(in the rows, 128 means zero)
[145 160  89 140  72 118  18 125 155 111 140  86 121 179 110 175 132  91
 123 172 163 143  95 156 113 177 118 108  44 168 101  95 120 114 121]
vasan
[ 69 114 121  98 144 149 153 163 102 137  58 112 125 182 131  95  73 150
 150 122 153  98 122 139 137 163 135  88 121 160 158  80 122 104 119]
bosep
[ 57 112 109 101 155 144 158 161 107 142  74 102 133 190 134 102  92 147
 147 125 144 110 118 133 130 168 127  98 104 163 144 105 131 107 127]
vasan
[155 139  84 137 152 155  98 104 124 112 133 150  71 152 155 107 156 122
 145 116 114 126  83 128 111 137 133 115 120  98 135  56 155 119 140]
kir
[119 149  87 126 131 121  76 117 134 143 134  63  90 138  63 147 139 124
 129 195 119 147 121 167 126 175 149 112 184 113 128  93 147 161 107]
vasan
[147 148  86 133  85 124  31 121 156 112 144  97 116 187 108 169 134  85
 137 191 165 127  93 166 126 173 117 100  54 168 100  87 117 109 116]
gop
[154 151 103 141  88 128  51 110 148 112 145  99 125 178 111 164 148  97
 137 192 161 135 109 159 134 161 109  97  50 164  99 110 117 105 128]
gop
[153 159 100 135 108 137  34 106 160 114 136  92 115 161 124 157 155 104
 135 168 163 157  65 134 104 168 106 116  86 177 122  72 157 120 126]
vasan
[139 163 116 117 118 141  38 108 150 107 142 102 114 165 113 163 127 102
 146 171 171 156  74 151 118 175  91  88 127 196 142  36 164 122 111]
bosep
[115 120 118 137 112 153  97 129 124 101 122 142 107 110 124 123  57 145
 151 145 104 106 120 178  76 116 133 131 156  99 128 113 140 137 130]
niza
[118 124 112 137 113 144  78 132 120  96 123 139 103 121 128 125  73 167
 158 164  98  86 109 182  92 134 110 116 157  87 143  98 170 122 138]
vamev
[ 70 120  91  93 169 159 164 150 112 137  68 116 119 187 130 109  88 140
 162 131 149 106 124 137 137 163 128  87 126 176 164  90 134 110 130]
niza
[113 132 113 140 122 143  72 125 126  87 134 152 105 117 135 129  80 167
 151 154 105 115 113 167  99 126 112 112 168  87 145  93 161 135 132]
kir
[121 162  85 115 128 154  64 125 127 145 130  54  75 151  64 155 122 112
 140 211 114 141 101 182 105 187 138 102 168 113 137  89 139 150 113]
vanud
[ 57 111 120  98 162 157 165 168 115 129  68 117 129 186 137 107  83 146
 150 117 146  96 111 150 132 178 105  86 123 166 159  89 144 115 121]
bosep
[155 167  95 135 104 136  30 115 160 107 144  98 108 167 118 160 150 100
 134 182 158 132  78 146 114 182  95  97  87 179 122  78 160 116 125]
vamev
[ 49 130 110  99 172 162 151 168 111 141  84 120 116 184 118 128  78 148
 141 122 140 101 116 157 127 192 106  93 137 168 179  99 156 119 122]
fekug
[ 67 123 112 112 141 145 153 163 105 152  57 110 128 183 127 102  84 145
 136 126 150 105 115 132 129 163 130 111  90 166 151 107 141 106 120]
fekug
[127 141  80 129 112 121  75 128 131 135 122  70  85 148  61 146 119 118
 127 197 118 114 121 178 115 176 152 111 168 110 110  95 156 158 103]
vamev
[152 168  96 137 106 141  22 104 160 111 141  94 103 167 121 155 160 103
 140 173 159 156  75 136 108 166 109 105  97 166 125  63 151 119 128]
vasan
[132 148  78 126 126 129  77 120 134 134 130  73  82 142  59 142 128 119
 124 196 117 119 127 170 116 177 145 110 179 114 123  92 161 161 106]
vamev
[101 110 126 130 125 164  80 137 113  97 126 145 107  98 125 103  60 167
 154 124 105 118 111 171  84 135 119 131 177  91 144  76 174 136 122]
bosep
[154 162  75 139  78 127  28 115 153 110 130  96 110 187 113 172 126  80
 136 181 164 135  92 158 119 164 120 101  48 176 108  85 114 112 124]
niza
[165 146  90 142 155 159  89  99 133 117 122 132  55 153 129 105 158 120
 153 130 107 127  77 145 111 138 135 122 105  91 134  58 156 110 142]
deto
[ 67 118 105 113 136 144 142 165 102 152  63 110 122 186 127  97  79 149
 141 125 154 107 112 133 131 163 132 108  90 157 150  98 134 102 119]
fekug
[ 65 116 103 101 128 132 146 176 111 139  57  99 137 197 127 111  74 147
 138 136 147  82 120 135 132 178 134 101  99 170 144 115 126 106 119]
vamev
[118 161  90 125 131 145  61 115 142 138 115  60  69 154  47 147 135 112
 138 205 116 141  94 187 116 176 143 103 179 120 118  76 153 149 107]
deto
[132 128 119 138 139 143  85 127 138  76 160 174 105  89 134 120  81 172
 134 120 109 125 136 138  94 114 116 128 172  87 146 108 143 142 138]
kir
[162 140  92 129 154 163  99 105 128 112 134 135  73 147 140 114 152 117
 149 119 111 129  87 146 110 148 121 121 109  97 134  62 154 119 133]
Nepov
[170 146  77 136 156 162 110  93 125 124 125 133  64 156 146 108 158 110
 159 127 110 133  87 139 111 135 136 117 116 106 140  56 147 116 144]
niza
[115 155  79 125 124 141  65 114 124 141 124  58  72 167  71 144 137 121
 149 200 107 134 113 175 120 177 154 102 184  96 130  67 153 156 111]
vasan
[159 161  81 142  74 109  23 119 153 107 148  96 116 184 106 169 132  95
 124 185 157 122 107 155 126 181 109  97  56 162 102  96 120 113 118]
vamev
[163 148  96 119 127 138  93 124 130 106 141 134  85 165 142 147 116 110
 138 108 105 111 108 142 117 140 144 136  92 102 139  68 114 130 125]
Nepov
[159 147  84 132 131 143 111 114 137 115 123 124  84 176 143 149 130 102
 142 120 107 113 107 142 110 138 148 133  92 119 134  78 121 137 133]
niza
[ 59 118 115  90 169 161 159 169 126 134  67 112 123 194 118 116  86 140
 145 119 148  99 100 140 132 185 120  99 114 178 152 113 147 110 125]
deto
[ 69 113 113  91 135 148 142 176 117 134  62 101 139 187 122 120  73 142
 132 126 156 101 105 142 131 178 131 110  88 169 142 114 126 112 114]
Nepov
[ 55 128 114 102 161 155 165 160 108 125  79 112 129 190 130 113  81 144
 142 140 142 107 134 148 127 170 119  77 108 171 140 105 140 118 121]
kir
[135 160 114 116 108 133  37 121 146 111 149 102 118 169 115 164 115 103
 142 167 171 154  76 154 128 179  92  87 120 190 142  48 153 118 111]
bosep
[174 143  75 144 161 151 104  95 127 114 141 149  69 150 170  97 183 122
 145 110 112 133  81 103 125 122 128 127  90  94 142  56 157 117 152]
kir
[ 52 121 107 103 159 149 159 164 103 143  76 126 120 183 132 116  76 140
 150 119 150  90 128 148 134 164 120  92  99 168 166  94 145 108 122]
fekug
[108 125 117 133 123 149  82 130 121  87 129 152 109 118 132 136  68 164
 152 152 100 106 107 170  93 130 116 121 171  92 144 100 168 137 132]
kir
[160 150  86 149 155 154  98 103 122 131 129 139  55 150 147  96 159 120
 152 121 108 132  81 135 108 136 123 127 109  88 146  47 157 116 134]
fekug
[145 153 102 142  78 119  23 130 152 100 142 102 111 175 109 165 110  93
 129 168 171 133  97 170 121 177 108  89  57 165 110  71 116 116 109]
bosep
[131 136 125 132 140 157  67 134 143  81 162 154  92  89 121 144  74 165
 146 138 106 119 132 158  75 131 113 128 163  80 164 111 131 145 138]
vanud
[151 120  89 132 128 141  98 127 139 126 114 129  86 163 147 109 148 113
 143 131 123 112  66 137 108 138 140 142  92  99 129  73 138 115 130]
gop
[130 153  68 127 132 149  85 105 129 139 116  68  70 173  70 142 135 109
 151 201 116 137 117 171 122 169 155 103 169 108 124  69 151 162 107]
niza
[144 152  76 143  72 120  22 121 151 102 141 108 120 184 119 166 129  94
 127 170 169 137  99 149 127 167 117  90  46 168  82  86 126 113 118]
kir
[159 134  89 130 154 159 106 112 134 121 124 129  63 156 138 112 166 115
 158 139 112 121  79 150 108 139 131 122 114  90 136  60 144 113 139]
gop
[154 147  92 128 124 132  97 125 131 112 128 132  86 170 148 143 125 112
 135 117  99  89 106 137 109 141 143 134 104 109 143  70 132 128 134]
vamev
[167 145  88 151 157 153  92  91 123 125 130 130  69 150 159  90 188 125
 148 124 105 136  79 110 111 123 130 136  88  84 148  56 149 108 158]
vasan
[157 147 105 133 129 137  98 121 147 106 125 135  82 162 136 144 130 110
 138 105 114 109 103 136 110 126 147 139  83 111 133  83 119 128 133]
deto
[119 158 112 117 146 143  93 108 139 129 127  81  88 147  58 168 128 111
 141 196 121 129 112 186 123 171 132  98 187 137 134  95 171 156 112]
deto
[ 71 120 103 101 160 149 157 157 106 131  76 122 120 186 138  99  90 147
 151 129 145  80 131 132 133 162 121  83 111 165 162  96 140  99 135]
vamev
[151 167  95 145 100 139  32 112 152 123 132 100 105 169 120 158 144  98
 131 169 162 147  69 142 113 167 105 116  61 179 118  68 172 117 121]
fekug
[153 152 110 138  90 135  37 122 153 107 129  98 113 165 128 149 128 100
 134 163 169 141  65 150 112 161 101 105  70 175 121  60 154 114 121]
bosep
[ 62 114 114 100 133 147 138 172 127 135  52 101 132 199 111 118  77 139
 138 130 158  95 110 137 131 169 141 105  86 173 132 115 126 109 117]
deto
[146 173  99 152  98 126  35 107 141 116 146 109 110 171 112 164 137  98
 131 179 158 142 102 153 126 166  92 100  51 169 126  87 140 109 125]
fekug
[121 126 132 129 141 147  92 127 149  82 160 155 106  97 118 139  79 160
 146 143 103 114 135 171  84 118 111 132 186  95 149 106 133 147 130]
gop
[159 149  89 138 155 154  95 101 125 121 134 125  67 151 138 113 168 122
 147 129 104 135  89 141 106 144 126 120 119  89 150  63 150 115 148]
vasan
[107 117 115 139 121 155  76 132 123  94 135 153 103 105 128 111  72 166
 145 140 100 115 108 160  83 124 126 126 175  79 122  97 158 137 130]
kir
[135 141 115 133 148 157  99 116 135  84 157 156  95  96 117 132  75 156
 151 141 100 123 150 169  90 119 112 116 180 100 154 109 128 140 141]
niza
[171 147  86 147 157 150  97  92 128 127 141 126  72 145 158  97 194 125
 145 119 106 144  79 108 117 126 126 137 100  89 149  62 161 115 157]
vasan
[115 114 114 138 115 154  95 125 119 108 124 141 109  99 119 110  71 154
 150 138  98 120 123 163  82 113 139 141 169  86 121 113 136 139 131]
niza
[172 149  89 147 154 161  79  97 139 113 117 142  54 150 143 104 181 119
 151 120 111 124  73 119 116 120 134 132  87  88 149  53 160 107 156]
deto
[112 120 105 140 114 151  87 123 119  99 116 142 106 122 130 127  69 158
 164 151 106 108 114 179  92 121 122 123 154  93 146 101 152 131 135]
niza
[120 139  91 127 119 146  75 118 123 132 120  70  73 159  79 138 116 118
 154 185 119 124 110 187 119 171 149  96 174 103 120  49 159 159  98]
bosep
[ 61 113 110  98 156 146 164 164  98 127  76 132 129 173 144 111  71 151
 147 121 149  91 124 138 136 149 132  84 105 170 154 107 130  96 138]
kir
[108 134 118 145 118 148  74 130 119 104 124 142  96 114 116 136  67 160
 153 154  97 109 115 188  87 132 113 128 150  87 145  89 174 135 125]
fekug
[ 54 140 118 113 163 155 162 154 104 138  81 108 112 197 120 119  79 138
 152 142 138  99 142 162 126 172 112  79 105 165 161  94 138 118 116]
fekug
[155 160  92 134 108 139  26 114 161  97 143 115 108 166 125 165 142 104
 128 168 167 145  70 130 114 170 110 104  83 174 119  71 161 125 124]
kir
[101 153 104 125 152 142  95 109 125 146 128  86  87 146  68 154 131 116
 140 189 117 137 109 176 114 171 122 110 191 127 139  74 172 165 100]
fekug
[141 174 100 110 111 155  18 115 153 116 148  93 110 169 113 186 137  92
 147 185 169 154  68 142 108 190  98  96 107 190 152  70 156 120 123]
vanud
---
[166 143 117  69  82  90 136 125 142 141 133 150  69  80 107  78  62 118
  94 144  86 106 148 162 149 174 109 138 109 129 141 107 168  98 119]
Zoke
[134 161 101 112 110 179 122 111 123 150 131  91 119 126  92  60  80 120
 133 140  88 111 129 193 183 161  85 164 143 156 139 105 129 108 150]
guneb
[137 116  44 126 122 145 128  83 138 117 108  96 126 134  94  78  79 118
 135 117 119 157 143 159 120 135 123 152 113  87 178  98 135  94 128]
kuva
[128 146  61 143 128 143 133 102 135 103 107 113 137 147  81  92  99 126
 129 113 120 164 141 145 132 139 110 153 109 109 184  94 135 121 112]
melup
[126 131  93  80 151 126 132 112  74 126 129 144 147 115 101  68 126 119
 131 110 155 138 137 113 104 148 149 134 118 118 160 144 122  79 111]
Sur
[146 124  49 111 133 139 125  73 118 105 122 100 153 131  88  89 117 129
 131 102 127 163 136 159 137 145 133 139 121  85 181  84 143  90 122]
Dufa
[109  61 153 104 183 127 139  93  82 113  90 151 157  94 119 143 155 143
 170 125 166 167 145  92 134  88 176 111 145  98 112  97  71 116 159]
melup
[167 128 114  81  86  96 138 134 158 116 125 122  58  82 119 101  80 133
  96 165  78 108 160 154 131 171 106 115 118 108 141  96 168 116 108]
Zoke
[125 126  95  84 145 131 129 132  79 115 117 148 153 107 113  89 133 101
 142  99 150 138 138 115 116 144 144 127 116 126 150 126 109  73 109]
vifi
[117 114  87  94 143 126 140 105  94 118 112 166 132  90 114  69 107 106
 141 108 156 140 149 124 106 146 125 153 111 116 158 108 112  70 101]
timo
[134 117  53 122 133 138 130  67 120  94 117 108 150 126  82  91 133 125
 140  98 132 160 136 162 119 131 133 129 126  92 173 102 154  88 128]
zop
[119 122 105  93 121 130 135 116  97 138 116 153 142  99 116  80 109 109
 154 105 156 142 142 123 113 152 132 126 110 110 155 121 129  72 115]
guneb
[147 122  18 123 122 135 136  85 133 123 113  93 144 134  89  92  82 126
 128 103 115 151 145 169 131 139 113 147 122 102 174 108 138 105 118]
nal
[171 156 115  72  90  98 135 135 154 152 141 129  67  91  97  71  48 139
  86 166  66 101 135 134 150 173 120 118 103  98 150 127 187 102  92]
Sur
[148 125  46 117 120 145 121  75 132 100 109 107 129 136  80  72  88 129
 134 117 123 157 142 160 123 136 113 153 110  90 183  93 133  95 116]
melup
[115  50 140  84 177 130 139  76 103 133  98 155 147  76 119 162 154 143
 161 107 152 160 150  98 121  95 190  97 132  81 115  88  81  96 158]
sete
[139 183 112 116 108 185 121 123 130 157 146 112 113 137  74  60  80 116
 120 130  82 120 129 176 174 153  85 186 125 174 146 137 133 132 123]
melup
[107  45 177  90 185 121 131  93  98 122  85 171 133  68 131 150 161 146
 167 129 161 151 149  90 126  86 169 106 147  98 113  89  77 108 161]
Zoke
[161 142 136  90  78 122 144 143 150 121 118 118  70  88 102 102  78 128
  89 161  83 123 146 127 140 169 115 130 112 108 145 104 177 127  93]
melup
[118 128  93  86 136 126 147 118 101 135 117 171 145 108  99  86 122 104
 126  82 150 153 152 124 105 160 139 133  96 134 170 122 118  80 111]
sete
[133 188  85 124 134 185 116 108 111 146 156 112 139 114  92  46 109 113
 133 118  94 119 115 179 168 140  99 187 142 175 147 106 135 111 117]
tulik
[137 158  93 119 111 179 129 130 128 157 137  95 117 136 100  54  78 113
 128 148  82 112 130 185 176 153  85 181 138 168 138 125 124 126 144]
kuva
[123 172  76 114 124 172 128 119 102 138 155 119 142 110 105  35 102 115
 137 149  79 113 106 180 185 151  81 192 141 174 138  86 134 120 134]
timo
[145 128  22 128 120 128 142  94 130 123 113  91 146 139  88  87  82 127
 122 114 122 148 145 170 136 147 115 145 124 106 174 102 145 107 113]
nal
[171 151 111  78  81 103 139 122 149 162 128 139  77  84  99  92  59 113
  89 144  85 104 150 154 148 180 115 134 106 111 131 118 173  87 113]
kibe
[158 149 127 100  82 120 145 158 163 127 117 114  66  91 117 100  63 128
  82 159  84 113 142 136 138 176 109 116 122 118 151 109 185 126  88]
nal
[148 121  19 121 121 130 130  85 125 117 108  89 139 137  96  91  85 130
 138 111 117 160 156 161 138 139 117 139 115  92 174  88 132  97 121]
Dufa
[134 169  89 113 133 183 122 104 113 147 161 121 146 109  86  45 105 111
 130 127  92 116 111 181 167 155  97 190 138 164 141 105 140 108 126]
timo
[158 132  28 132 138 134 127  74 119  90 119  90 157 123  88  87 130 124
 129 106 132 153 130 160 120 137 123 138 133  94 165  79 149  97 113]
tulik
[119 187  89 109 118 173 122 120  91 157 156 105 123 133 102  22  92 127
 119 151  70 105 114 176 186 147  88 195 145 181 152 120 149 121 129]
Sur
[141 167  87  98 117 169 122 112 119 148 134  91 117 129  93  64  77 118
 126 130  89 118 144 189 190 158  94 166 134 157 152 108 119 109 135]
Dufa
[103  49 175 113 190 135 136  94 117 131  77 165 137  64 129 154 157 140
 156 133 162 154 148  90 131  80 167 132 148  95 104  92  70 123 159]
timo
[140 118  50 118 124 136 128  79 126  98 100 116 131 127  80  66  89 129
 140 116 125 167 145 155 126 132 116 156 110  91 185  89 125 102 118]
melup
[127 120 102  77 146 137 134 139  90 104 111 143 149 105 114  87 132 107
 145 109 151 131 142 112 117 151 143 125 116 116 158 127 102  75 101]
vifi
[135 123  94  91 144 142 138 122  97 131 129 140 148 113 108  91 117  97
 143 101 154 146 140 124 106 159 145 125 113 112 152 145 126  73 117]
kuva
[174 154 116  69  74  98 135 127 156 140 133 148  65  79  93  80  58 119
  92 144  84 104 148 160 143 184 106 129 102 121 149 102 180  96 108]
Zoke
[135 118  43 108 129 149 134  80 135 103 108 106 132 126  87  84  92 125
 136 106 122 153 143 159 130 138 126 135 107  96 189  85 130  90 125]
sete
[105 180  96 105 116 175 126 119  98 141 155 116 139 116 103  32 114 111
 143 130  86 121 119 189 177 141  99 183 137 180 152 114 133 113 137]
zop
[122 120 108  80 150 134 135 121  89 122 115 141 154 109 112  87 126 105
 150 110 159 143 133 130 126 162 133 125 118 110 158 130 108  72 129]
guneb
[189 163  93  78  84 101 137 124 157 147 130 133  81  88  95  77  63 118
  89 137  97 102 141 163 151 173 112 129 107 118 135 116 171  89 105]
tulik
[126 149  83 126 124 165 130 115  91 149 148  98 143 137 113  57 108 112
 124 140 104 121 130 180 165 151 103 176 151 169 136 101 136 105 141]
kuva
[109  45 170  93 176 145 142  91 110 124  85 161 140  77 132 161 162 145
 162 117 162 153 151  94 128  87 182 110 143  99 114  98  73 112 165]
sete
[154 113  34 135 146 137 130  75 131  91 113 111 157 116  92  83 120 122
 130 112 124 156 132 163 121 145 115 142 129  89 166  78 148  97 127]
timo
[135 165  85  96 118 182 135 114 120 159 147 109 135 122  79  70  95 114
 126 117  86 118 134 181 172 162 105 167 126 166 146 113 125 113 135]
sete
[112 140  89  97 134 116 134 112  74 143 125 159 131 109 109  61 105 116
 135 107 144 143 148 112 105 142 137 146 112 124 161 136 135  80  98]
Sur
[104 184 102 113 117 177 127 123 102 139 153 111 129 125 104  39 114 111
 134 133  78 119 117 190 182 143  92 185 141 186 151 120 139 120 138]
zop
[130 169  88 112 110 180 124 129 119 150 136  99 117 128  93  57  85 118
 125 129  72 105 135 178 181 147  94 175 136 168 144 116 133 108 119]
vifi
[119 166  92 104 122 166 126 126 101 142 145 116 127 114 112  37 101 122
 136 146  72 112 124 184 182 152  81 182 143 179 151  88 134 118 137]
Zoke
[167 143 125  80  94 112 133 131 155 149 125 129  65  70 110  94  69 119
  89 162  69 111 145 143 145 174 116 125 113 102 134 106 178  99 110]
kibe
[123 139 106 111 127 123 131 131  83 110 116 155 140 100 123  84 119  96
 131  94 146 139 149 124 109 150 144 138 123 136 150 115 129  79 106]
vifi
[131 185  87 113 120 184 124 116 111 156 165 109 148 120  83  47  93 111
 126 114  95 121 117 186 165 162 105 172 141 171 158 121 153 111 111]
nal
[121 142  89 107 130 122 140 126  89 132 126 151 151  96 121  79 107  96
 132  90 156 151 151 133 103 159 142 134 121 128 162 127 140  83  93]
nal
[106 176  91 106 112 168 135 120  96 138 152 117 138 121 105  28 114 116
 147 138  86 116 119 191 187 147  90 184 141 179 153 114 137 114 130]
zop
[133 137 108  85 138 146 144 135 115 101 119 152 148  89 102  92 121 100
 137 115 160 129 131 111 106 167 132 141 108 116 155 121 113  93 103]
timo
[132 120  33 113 116 139 120  85 117  95 103 108 125 125 102  70  89 126
 138 113 112 142 142 154 125 124 122 152 115  99 178  75 126  80 116]
vifi
[161 156 121  83  78 111 132 132 172 145 135 130  59  82 100  97  70 123
  93 145  70 118 149 154 133 166 121 115 102 103 141 125 188 102 102]
zop
[140 122  27 119 128 134 128  84 127 117 121 106 137 124  93  90  97 125
 144 108 111 153 149 163 121 133 117 144 114 100 172  95 142  99 124]
Zoke
[133 185  88 112 128 177 115  97  94 150 166 117 136 131  82  24  94 128
 128 128  87 111 114 178 163 151 108 180 144 169 150 123 150 102 131]
Sur
[117 138  94 109 120 120 137 117  93 110 117 156 142  95 120  67 125  98
 143  89 147 156 155 137  88 152 136 134 115 126 159 128 137  81 109]
zop
[120  60 160 102 172 126 127  87  94 133  89 159 136  82 117 156 143 145
 165 125 154 169 147  82 125  87 172 106 136  79 107  94  88 106 145]
melup
[120 173  87 102 124 168 127 132  90 126 152 119 134 112 110  28 107 117
 145 150  80 117 115 182 182 154  86 180 145 185 152  88 135 121 142]
Zoke
[170 142 108  68  87  96 132 120 141 145 130 144  67  83  99  84  62 117
  94 144  89 110 152 165 149 173 109 133 109 125 140 105 169  91 123]
Zoke
[126 167  82 109 119 172 126 121  93 150 145 111 144 110 106  31 105 110
 137 146  83 112 120 180 179 154  87 185 144 172 144 100 134 110 137]
kibe
[137 160  81 121 129 176 132 116 107 154 150 112 147 131  93  38  93 113
 133 130  94 122 126 183 168 164 104 173 143 164 146 108 141  96 136]
kuva
[137 132  40 129 131 135 132  89 133 108 102 101 132 144  91  90  88 135
 133 116 126 156 157 157 139 146 116 143 118  97 183  72 128  95 113]
Dufa
[147 114  36 112 126 146 138  76 124 107 115  98 153 130  87  91 118 124
 122  98 124 154 143 164 121 149 130 135 117  98 177  85 145  90 128]
sete
[113 179  87 111 117 165 126 115  86 154 152 112 123 123 103  20  99 131
 124 151  70 110 120 173 183 145  89 193 148 177 152 107 146 122 128]
Sur
[157 116  37 132 131 145 130  78 125 106 110 106 153 127  85  73 119 126
 133 114 121 147 138 161 117 151 109 141 130  97 169  92 152  90 126]
kibe
[124 120  89  88 129 135 140 112  98 131 123 156 140 104 116  88 113 107
 131  86 145 146 152 125  99 151 144 129 103 127 162 121 126  74 111]
sete
[137 121  56 133 125 143 134  81 120 103 108  94 155 126  87  85 117 126
 139 117 134 157 135 163 128 155 125 134 133  85 171  76 154  93 133]
guneb
[130 171  85 101 124 175 118 108  96 146 163 120 140 106  92  41 105 114
 139 122  85 121 122 179 158 155 102 173 137 167 151  95 151  99 126]
Zoke
[174 142 124  70  86 105 128 128 165 144 137 120  63  80 110  96  56 130
  91 154  73 115 151 151 158 170 124 114 105  93 150 104 174 101  97]
Dufa
[117 139  37 120 124 140 139  94 137 105 102 109 131 134  97  92 101 124
 142 112 120 147 153 156 127 139 113 146 109  95 187  94 135  84 109]
zop
[173 140 106  61  86 111 145 130 159 153 143 130  75  81  98 101  64 124
  91 145  78 111 148 150 148 178 132 107  97 105 142 111 177  94 104]
sete
[176 138 111  68  81  90 135 121 146 142 127 133  80  92 104  85  63 126
  92 143  89 113 150 161 168 175 113 123 108 113 145 100 159  99 118]
Dufa
[124 140 104 104 129 118 135 118  87 122 118 161 142 115  99  68 121 100
 122  90 152 167 152 129  97 157 134 145 105 128 163 130 127  92 108]
melup
[112 126 104 102 130 126 140 129  95 141 113 160 136  97 114  78 111 106
 133  95 156 152 154 120 101 146 129 136 117 134 165 132 126  94  91]
nal
[135 127  90  79 151 145 133 115  98 126 118 141 145 101 101  91 120 100
 143 108 148 138 143 120 109 160 137 132 112 105 156 136 115  67 112]
kibe
[126 127 100  81 146 123 129 118  88 112 129 157 143  97 107  78 130 107
 142 105 151 143 145 128  98 158 135 127 114 125 161 111 120  77 111]
Zoke
